Below are the code and all the weights of a small trained network. Each question names an input and a target symbol and asks about switching units off, where a switched-off unit gives its printed mean instead of its output.

import numpy as np


def w(rows, s, z=0):
    codes = np.array(rows[::2]) - 128.0
    scale = np.full(codes.shape[1], s)
    scale[-1] = z or s
    return codes * scale


def f(y):
    return y / 2 * (1 + np.tanh(0.7978845608 * (y + 0.044715 * y**3)))


def softmax(a):
    e = np.exp(a - a.max(-1, keepdims=True))
    return e / e.sum(-1, keepdims=True)


def log_softmax(a):
    a = a - a.max(-1, keepdims=True)
    return a - np.log(np.exp(a).sum(-1, keepdims=True))


def net(x, mask):
    ids = ['ΓΔΦαβεημ'.index(c) for c in x.split()]
    T = len(ids)
    res = E[ids] + P[:T]
    u = 0
    for l in range(2):
        r = res
        for j in range(3):
            rows = slice(4 * j, 4 * j + 4)
            q, k, v = (r @ M[l][rows].T for M in (Q, K, V))
            z = softmax(np.where(np.tri(T) > 0, q @ k.T / 4**0.5, -1e9)) @ v
            o = O[l][rows]
            res = res + np.where(mask[u + j], z, o[:, -1]) @ o[:, :-1]
        u += 3
        y = f(res @ A[l][:, :-1].T + A[l][:, -1])
        res = res + np.where(mask[u : u + 4], y, B[l][:, -1]) @ B[l][:, :-1]
        u += 4
    return log_softmax(res[-1] @ U[:, :-1].T + U[:, -1])


Q, K, V, O, A, B = {}, {}, {}, {}, {}, {}
E = w([
[120,155,187,140,41,160,102,112,151],'Γ',
[180,106,188,95,84,118,120,90,85],'Δ',
[155,99,93,172,52,128,136,66,114],'Φ',
[87,40,155,109,180,180,89,127,156],'α',
[158,174,191,120,130,171,137,183,175],'β',
[142,135,56,62,164,109,142,99,132],'ε',
[150,103,132,142,168,154,255,91,146],'η',
[195,84,57,155,109,113,65,240,110],'μ',
],0.02)
P = w([
[96,70,117,98,88,89,246,175,161],'0',
[118,73,105,50,107,85,171,155,208],'1',
[106,80,126,85,109,107,154,147,174],'2',
[96,88,139,85,115,129,133,132,163],'3',
[120,98,139,98,130,127,131,125,162],'4',
[134,109,135,101,133,141,132,114,153],'5',
[126,118,148,104,141,144,102,109,154],'6',
[155,137,141,105,151,150,119,104,152],'7',
[144,132,150,125,156,150,85,96,146],'8',
[181,153,133,121,164,155,108,92,152],'9',
[174,163,130,125,166,172,103,82,144],'10',
[149,177,148,117,161,181,64,74,168],'11',
[201,149,134,176,195,147,85,67,119],'12',
],0.011)
Q[0] = w([
[85,163,68,174,106,28,110,214,115],'0.h1',
[254,108,109,83,132,225,88,93,163],'0.h1',
[167,108,121,111,99,128,142,153,51],'0.h1',
[226,46,150,109,136,105,76,200,113],'0.h1',
[171,110,118,100,129,123,141,179,142],'0.h2',
[177,122,137,128,180,87,103,71,104],'0.h2',
[157,152,157,182,114,117,113,136,100],'0.h2',
[250,72,132,48,123,170,86,56,213],'0.h2',
[189,89,123,121,56,61,130,233,122],'0.h3',
[170,92,53,24,93,77,214,15,74],'0.h3',
[63,175,110,179,45,116,140,56,94],'0.h3',
[202,63,172,99,65,142,72,215,210],'0.h3',
],0.0076)
K[0] = w([
[99,113,114,148,93,109,131,181,150],'0.h1',
[147,178,136,158,204,141,84,93,124],'0.h1',
[141,98,118,148,172,119,98,149,155],'0.h1',
[190,142,97,196,180,120,111,143,81],'0.h1',
[107,138,166,87,127,131,127,82,119],'0.h2',
[143,154,112,132,128,146,47,122,150],'0.h2',
[105,121,132,88,112,109,118,107,137],'0.h2',
[139,187,139,179,197,162,53,66,91],'0.h2',
[126,173,89,173,68,134,81,191,125],'0.h3',
[184,116,200,68,107,70,99,101,12],'0.h3',
[77,116,119,65,76,68,158,112,122],'0.h3',
[112,194,111,195,140,209,58,152,139],'0.h3',
],0.011)
V[0] = w([
[123,188,68,148,193,157,153,87,193],'0.h1',
[193,120,147,84,134,195,98,100,97],'0.h1',
[229,139,91,220,193,54,53,129,64],'0.h1',
[118,128,131,96,94,120,176,118,108],'0.h1',
[124,116,120,198,81,88,122,255,127],'0.h2',
[147,63,174,62,131,57,168,67,82],'0.h2',
[118,178,186,72,160,213,115,60,173],'0.h2',
[188,138,162,191,144,114,95,73,104],'0.h2',
[78,132,124,103,182,181,108,164,171],'0.h3',
[95,186,124,126,165,129,101,129,174],'0.h3',
[200,131,50,173,166,124,170,101,76],'0.h3',
[48,199,52,193,130,90,111,176,171],'0.h3',
],0.0071)
O[0] = w([
[136,136,202,111,171,83,85,116,177,104],'0.h1',
[159,149,163,165,72,157,136,3,171,173],'0.h1',
[52,137,168,55,95,221,108,135,157,83],'0.h1',
[154,86,132,173,157,138,128,179,107,148],'0.h1',
[109,77,145,101,194,57,98,141,129,72],'0.h2',
[56,80,109,168,75,176,86,130,211,202],'0.h2',
[146,79,64,72,80,173,190,49,102,172],'0.h2',
[49,146,114,139,143,164,117,95,63,124],'0.h2',
[169,90,88,134,131,167,158,129,117,103],'0.h3',
[150,137,145,72,83,160,143,96,51,83],'0.h3',
[50,150,155,100,95,137,78,96,113,88],'0.h3',
[93,110,148,144,137,147,176,128,5,2],'0.h3',
],0.0067,0.012)
A[0] = w([
[130,151,130,161,172,125,64,104,155,156],'0.n1',
[191,136,69,114,112,162,31,180,92,93],'0.n2',
[154,104,207,221,126,254,129,158,79,253],'0.n3',
[152,125,161,184,205,133,146,98,154,150],'0.n4',
],0.0075,0.0053)
B[0] = w([
[151,214,90,87,90,232,184,149,150,205],'0.n1',
[81,187,138,125,62,153,211,1,124,153],'0.n2',
[212,157,57,97,103,150,155,116,246,254],'0.n3',
[48,101,141,63,69,241,127,37,133,213],'0.n4',
],0.0078,0.0055)
Q[1] = w([
[150,143,167,200,138,52,76,97,149],'1.h1',
[73,189,105,169,171,90,183,204,85],'1.h1',
[170,131,62,76,67,78,70,110,120],'1.h1',
[223,86,75,132,175,143,89,79,193],'1.h1',
[141,101,144,254,176,143,186,167,105],'1.h2',
[76,187,111,79,196,148,190,186,119],'1.h2',
[103,195,124,210,87,125,188,163,109],'1.h2',
[6,135,97,177,187,74,219,131,37],'1.h2',
[144,160,26,78,113,101,147,142,130],'1.h3',
[98,136,150,154,91,107,25,150,7],'1.h3',
[43,110,48,128,168,140,166,86,111],'1.h3',
[77,118,173,130,97,146,242,227,9],'1.h3',
],0.0073)
K[1] = w([
[68,142,101,72,110,217,169,159,197],'1.h1',
[96,14,196,129,79,31,128,215,122],'1.h1',
[223,80,170,163,136,214,129,70,167],'1.h1',
[62,179,182,84,99,188,101,38,26],'1.h1',
[61,95,115,39,134,54,129,196,176],'1.h2',
[110,70,189,186,53,24,118,137,131],'1.h2',
[136,18,134,100,174,127,46,157,123],'1.h2',
[157,52,154,120,80,88,157,194,162],'1.h2',
[129,38,195,130,137,221,97,96,135],'1.h3',
[123,68,116,131,140,128,205,181,147],'1.h3',
[224,168,165,146,98,176,162,194,50],'1.h3',
[92,40,121,141,114,58,122,254,129],'1.h3',
],0.0066)
V[1] = w([
[97,146,201,92,8,141,147,169,113],'1.h1',
[155,175,104,99,138,116,105,166,150],'1.h1',
[101,137,135,121,176,161,170,148,145],'1.h1',
[168,123,180,143,128,166,135,121,144],'1.h1',
[109,116,71,116,192,114,79,98,120],'1.h2',
[140,152,191,202,78,114,160,111,146],'1.h2',
[167,153,132,187,126,80,85,158,102],'1.h2',
[118,91,143,149,67,105,84,45,116],'1.h2',
[121,179,110,134,94,78,184,95,107],'1.h3',
[175,178,66,171,73,138,74,173,114],'1.h3',
[177,103,195,118,124,90,52,103,125],'1.h3',
[122,90,148,89,98,153,235,158,160],'1.h3',
],0.011)
O[1] = w([
[93,148,81,106,156,93,52,179,114,118],'1.h1',
[112,37,137,115,124,144,126,72,155,144],'1.h1',
[121,142,138,58,114,57,162,116,127,117],'1.h1',
[74,158,128,120,195,120,161,102,119,203],'1.h1',
[132,111,124,84,140,126,124,91,207,91],'1.h2',
[113,143,124,250,112,129,156,156,84,148],'1.h2',
[152,130,142,190,176,147,123,111,162,2],'1.h2',
[133,154,201,179,82,153,108,169,153,152],'1.h2',
[125,34,136,134,112,187,47,134,124,116],'1.h3',
[182,111,138,146,158,98,108,68,116,177],'1.h3',
[106,163,88,150,76,179,112,40,146,127],'1.h3',
[113,149,149,102,114,120,120,146,62,222],'1.h3',
],0.012,0.016)
A[1] = w([
[101,118,142,88,99,78,110,144,3,140],'1.n1',
[131,171,88,153,212,92,216,8,208,180],'1.n2',
[174,150,101,160,12,144,116,154,190,3],'1.n3',
[33,165,90,178,235,64,140,221,183,68],'1.n4',
],0.0062,0.0042)
B[1] = w([
[86,98,108,43,254,180,113,143,106,193],'1.n1',
[136,205,183,165,185,139,18,79,116,248],'1.n2',
[67,111,117,41,225,125,190,69,252,202],'1.n3',
[164,120,186,100,96,162,89,162,93,139],'1.n4',
],0.0075,0.012)
U = w([
[189,141,96,154,100,170,135,107,24,253],'Γ',
[43,168,2,144,157,172,168,115,170,38],'Δ',
[140,161,215,161,108,207,122,186,131,243],'Φ',
[107,196,132,91,70,51,198,117,107,95],'α',
[99,119,101,124,170,116,149,78,41,28],'β',
[171,56,168,80,50,154,160,121,143,138],'ε',
[94,150,97,89,75,139,108,184,111,195],'η',
[125,145,199,104,202,149,57,129,114,124],'μ',
],0.0072,0.004)

Each question gives the input, a string of symbols that net reads in full, and the target symbol t.
The units are the heads (4 rows each of Q, K, V and O) and the neurons (one row each of A and B). Each row of codes is followed by its name. A weight is (code - 128) times the scale printed after its matrix; where a second scale follows, it is the last column's (O, A, B and U).
mask holds one flag per unit, layer by layer, with each layer's heads first. A switched-off unit (its flag False) gives its mean, the last column of its rows in O or B, instead of its output. The means were averaged over made-up inputs and are rounded, as every weight is.
A unit's drop is (log p(t) with every unit on - log p(t) with that unit switched off) / (log p(t) with every unit on - log p(t) with every unit switched off).
The circuit of an input: a set's keep is (log p(t) with only the set's units on - log p(t) with every unit switched off) / (log p(t) with every unit on - log p(t) with every unit switched off). Starting from the 12 units with the biggest drops (on a tie, the unit counted first), units are removed one at a time, each time the one whose removal leaves the highest keep (on an exact tie, the one counted first), for as long as the keep stays at least 0.8.
circuit, biggest first: the units of the circuit, biggest drop first
most important unit: the unit with the biggest drop
top k neurons: the k neurons with the biggest drops, biggest first
which heads matter: for each layer, one digit per head in row order, 1 if its drop is at least 0.15 and else 0, layers parted by /
input α Γ Δ Δ β η ε η α Δ η Γ, target α: top 2 neurons	0.n4; 0.n3
input Γ Δ ε Δ Δ ε Δ Γ β η Γ, target η: top 3 neurons	0.n4; 1.n1; 1.n2
input α Δ ε Δ Δ α, target ε: circuit, biggest first	1.h2; 0.h3
input Φ Δ Δ μ Γ, target μ: circuit, biggest first	1.h3; 1.h1
input ε Δ μ μ Δ Δ β Φ ε Δ Δ α, target ε: circuit, biggest first	1.h2; 0.n3; 0.h3
input Δ β ε β Γ ε Γ ε η, target ε: which heads matter	000 / 011
input Δ β Γ Δ μ Δ Δ β ε, target β: which heads matter	100 / 011
input η η Δ β μ β, target η: circuit, biggest first	0.n2; 0.h1; 1.h1
input α α η η Φ, target η: circuit, biggest first	0.n4; 1.h3
input Δ Γ α ε α Δ μ ε Φ β ε β, target ε: which heads matter	001 / 001
input Δ η ε β μ β Δ Γ ε ε Δ Δ, target Δ: circuit, biggest first	0.h1; 1.h3; 1.h1
input ε β η, target β: top 2 neurons	1.n1; 0.n4
input Δ μ β ε, target η: most important unit	0.n2
input Δ Δ α ε ε, target ε: circuit, biggest first	1.h1; 0.h2
input ε β η Γ Δ Φ β ε ε Δ, target ε: which heads matter	001 / 000
input ε Δ Δ ε Γ ε μ Δ, target η: which heads matter	101 / 100
input Δ ε Δ Δ, target μ: top 4 neurons	0.n4; 0.n1; 1.n2; 0.n2
input Δ Δ α η η η Δ Δ Δ Φ, target Δ: most important unit	1.n3
input β ε μ, target ε: top 2 neurons	1.n2; 0.n1
input Δ μ Δ μ ε Δ Δ Δ Δ ε Γ, target ε: top 2 neurons	0.n1; 1.n1
input μ Γ Φ ε α Δ Γ Δ Γ, target Δ: top 3 neurons	1.n3; 1.n2; 0.n1
input Δ η α ε, target α: which heads matter	000 / 101
input Δ Δ ε η Δ Δ α μ Φ Δ β η, target α: which heads matter	100 / 110
input α Γ α Δ α Δ Δ η β Δ β Δ Γ, target Γ: circuit, biggest first	1.h2
input Δ Δ μ β ε Δ β ε ε Φ ε β μ, target η: which heads matter	100 / 011
input η β ε, target β: top 3 neurons	1.n1; 0.n4; 0.n3
input α η ε, target η: circuit, biggest first	1.h3
input Δ Δ Γ ε Φ μ Δ Δ ε β Δ Δ, target Δ: circuit, biggest first	0.h1; 1.h3; 1.n3
input Δ α α β ε, target μ: circuit, biggest first	1.n2; 1.h2; 0.h2
input α β μ Δ, target η: circuit, biggest first	0.h1; 1.h1
